Below are the code and all the weights of a small trained network. Each question names an input and a target symbol and asks about switching units off, where a switched-off unit gives its printed mean instead of its output.

import numpy as np


def w(rows, s, z=0):
    codes = np.array(rows[::2]) - 128.0
    scale = np.full(codes.shape[1], s)
    scale[-1] = z or s
    return codes * scale


def f(y):
    return np.maximum(y, 0)


def softmax(a):
    e = np.exp(a - a.max(-1, keepdims=True))
    return e / e.sum(-1, keepdims=True)


def log_softmax(a):
    a = a - a.max(-1, keepdims=True)
    return a - np.log(np.exp(a).sum(-1, keepdims=True))


def net(x, mask):
    ids = ['αδελξφψω'.index(c) for c in x.split()]
    T = len(ids)
    res = E[ids] + P[:T]
    u = 0
    for l in range(2):
        q, k, v = (res @ M[l].T for M in (Q, K, V))
        z = softmax(np.where(np.tri(T) > 0, q @ k.T / 2**0.5, -1e9)) @ v
        res = res + np.where(mask[u], z, O[l][:, -1]) @ O[l][:, :-1]
        u += 1
        y = f(res @ A[l][:, :-1].T + A[l][:, -1])
        res = res + np.where(mask[u : u + 12], y, B[l][:, -1]) @ B[l][:, :-1]
        u += 12
    return log_softmax(res[-1] @ U[:, :-1].T + U[:, -1])


Q, K, V, O, A, B = {}, {}, {}, {}, {}, {}
E = w([
[231,137,82],'α',
[96,223,224],'δ',
[176,50,239],'ε',
[193,159,250],'λ',
[229,35,175],'ξ',
[86,119,129],'φ',
[48,137,87],'ψ',
[156,86,141],'ω',
],0.016)
P = w([
[157,119,102],'0',
[147,107,162],'1',
[180,123,225],'2',
[127,98,188],'3',
[138,107,217],'4',
[133,90,220],'5',
[132,128,229],'6',
[118,96,206],'7',
[155,127,253],'8',
[96,135,204],'9',
[129,127,220],'10',
[173,187,243],'11',
],0.005)
Q[0] = w([
[4,130,129],'0.h0',
[118,114,96],'0.h0',
],0.012)
K[0] = w([
[101,254,131],'0.h0',
[98,198,45],'0.h0',
],0.0092)
V[0] = w([
[78,254,32],'0.h0',
[140,21,74],'0.h0',
],0.0097)
O[0] = w([
[254,239,210,8],'0.h0',
[167,94,77,132],'0.h0',
],0.0053,0.017)
A[0] = w([
[172,175,61,87],'0.n0',
[139,73,97,106],'0.n1',
[82,184,34,128],'0.n2',
[198,154,109,159],'0.n3',
[156,137,39,107],'0.n4',
[102,115,105,228],'0.n5',
[111,171,66,254],'0.n6',
[72,225,163,156],'0.n7',
[89,92,65,101],'0.n8',
[74,113,255,119],'0.n9',
[186,165,179,175],'0.n10',
[192,83,96,172],'0.n11',
],0.0098,0.0041)
B[0] = w([
[81,175,212,135],'0.n0',
[86,118,59,236],'0.n1',
[181,29,133,153],'0.n2',
[173,218,253,136],'0.n3',
[77,100,132,158],'0.n4',
[129,99,181,229],'0.n5',
[203,73,209,166],'0.n6',
[81,120,148,197],'0.n7',
[186,176,72,240],'0.n8',
[52,100,150,254],'0.n9',
[227,123,54,149],'0.n10',
[110,84,178,212],'0.n11',
],0.0072,0.0079)
Q[1] = w([
[155,2,210],'1.h0',
[115,146,166],'1.h0',
],0.0073)
K[1] = w([
[2,69,156],'1.h0',
[117,112,15],'1.h0',
],0.0059)
V[1] = w([
[94,254,94],'1.h0',
[178,88,184],'1.h0',
],0.0064)
O[1] = w([
[220,91,255,6],'1.h0',
[140,218,36,146],'1.h0',
],0.0095,0.012)
A[1] = w([
[122,141,210,211],'1.n0',
[185,246,87,115],'1.n1',
[105,171,33,158],'1.n2',
[101,130,91,217],'1.n3',
[109,97,24,237],'1.n4',
[11,122,92,90],'1.n5',
[121,196,49,150],'1.n6',
[137,138,250,122],'1.n7',
[1,179,195,97],'1.n8',
[112,122,44,253],'1.n9',
[195,215,103,159],'1.n10',
[59,158,162,94],'1.n11',
],0.0086,0.004)
B[1] = w([
[120,194,62,137],'1.n0',
[104,233,46,131],'1.n1',
[165,86,173,195],'1.n2',
[120,140,171,189],'1.n3',
[89,173,155,245],'1.n4',
[206,123,150,255],'1.n5',
[33,89,175,162],'1.n6',
[244,61,131,133],'1.n7',
[189,2,76,195],'1.n8',
[110,173,180,220],'1.n9',
[211,234,100,131],'1.n10',
[199,49,55,163],'1.n11',
],0.0052,0.024)
U = w([
[44,127,129,85],'α',
[110,146,39,160],'δ',
[177,229,37,152],'ε',
[88,194,210,243],'λ',
[113,190,86,2],'ξ',
[143,179,205,95],'φ',
[254,87,85,141],'ψ',
[148,209,145,118],'ω',
],0.0088,0.0062)

Each question gives the input, a string of symbols that net reads in full, and the target symbol t.
The units are the heads (2 rows each of Q, K, V and O) and the neurons (one row each of A and B). Each row of codes is followed by its name. A weight is (code - 128) times the scale printed after its matrix; where a second scale follows, it is the last column's (O, A, B and U).
mask holds one flag per unit, layer by layer, with each layer's heads first. A switched-off unit (its flag False) gives its mean, the last column of its rows in O or B, instead of its output. The means were averaged over made-up inputs and are rounded, as every weight is.
A unit's drop is (log p(t) with every unit on - log p(t) with that unit switched off) / (log p(t) with every unit on - log p(t) with every unit switched off).
The circuit of an input: a set's keep is (log p(t) with only the set's units on - log p(t) with every unit switched off) / (log p(t) with every unit on - log p(t) with every unit switched off). Starting from the 12 units with the biggest drops (on a tie, the unit counted first), units are removed one at a time, each time the one whose removal leaves the highest keep (on an exact tie, the one counted first), for as long as the keep stays at least 0.8.
units of the circuit, in order: the units of the circuit, biggest drop first
most important unit: the unit with the biggest drop
top k neurons: the k neurons with the biggest drops, biggest first
top k neurons in layer l: the k neurons of layer l with the biggest drops, biggest first
drop of u: that unit's drop, to one decimal
input φ δ δ α φ, target ψ: units of the circuit, in order : 0.h0; 1.h0; 1.n4; 1.n9
input φ ψ λ φ α α ω δ φ λ, target ψ: most important unit : 1.h0
input φ α α λ α, target ε: units of the circuit, in order : 0.h0; 0.n9; 1.n1; 1.n8
input δ φ ψ, target ψ: units of the circuit, in order : 0.h0; 1.h0; 1.n4; 1.n9
input α λ δ ε φ δ ε α ε ε δ, target ψ: top 2 neurons in layer 1 : 1.n8; 1.n11
input λ α ω, target λ: top 3 neurons : 1.n8; 1.n11; 0.n9
input ψ ψ ω ω α α, target λ: top 2 neurons : 1.n8; 1.n11
input α α φ ω ψ, target λ: top 2 neurons in layer 1 : 1.n8; 1.n11
input ψ λ ε ξ λ α, target α: top 2 neurons in layer 1 : 1.n6; 1.n4
input α α φ α ξ, target α: top 2 neurons in layer 0 : 0.n11; 0.n1
input ψ δ ξ α φ α ξ δ, target δ: top 2 neurons in layer 1 : 1.n8; 1.n11
input δ φ φ φ ω α δ λ λ, target ψ: top 4 neurons : 1.n4; 1.n7; 0.n9; 1.n9
input ε φ α ω, target λ: drop of 1.n9 : 0.2
input ε δ ω α δ α ψ, target ψ: drop of 1.n8 : 0.4
input φ ω α φ ω δ, target ψ: drop of 1.n8 : 0.3
input δ ω ω φ ψ φ, target ψ: drop of 0.h0 : 0.7
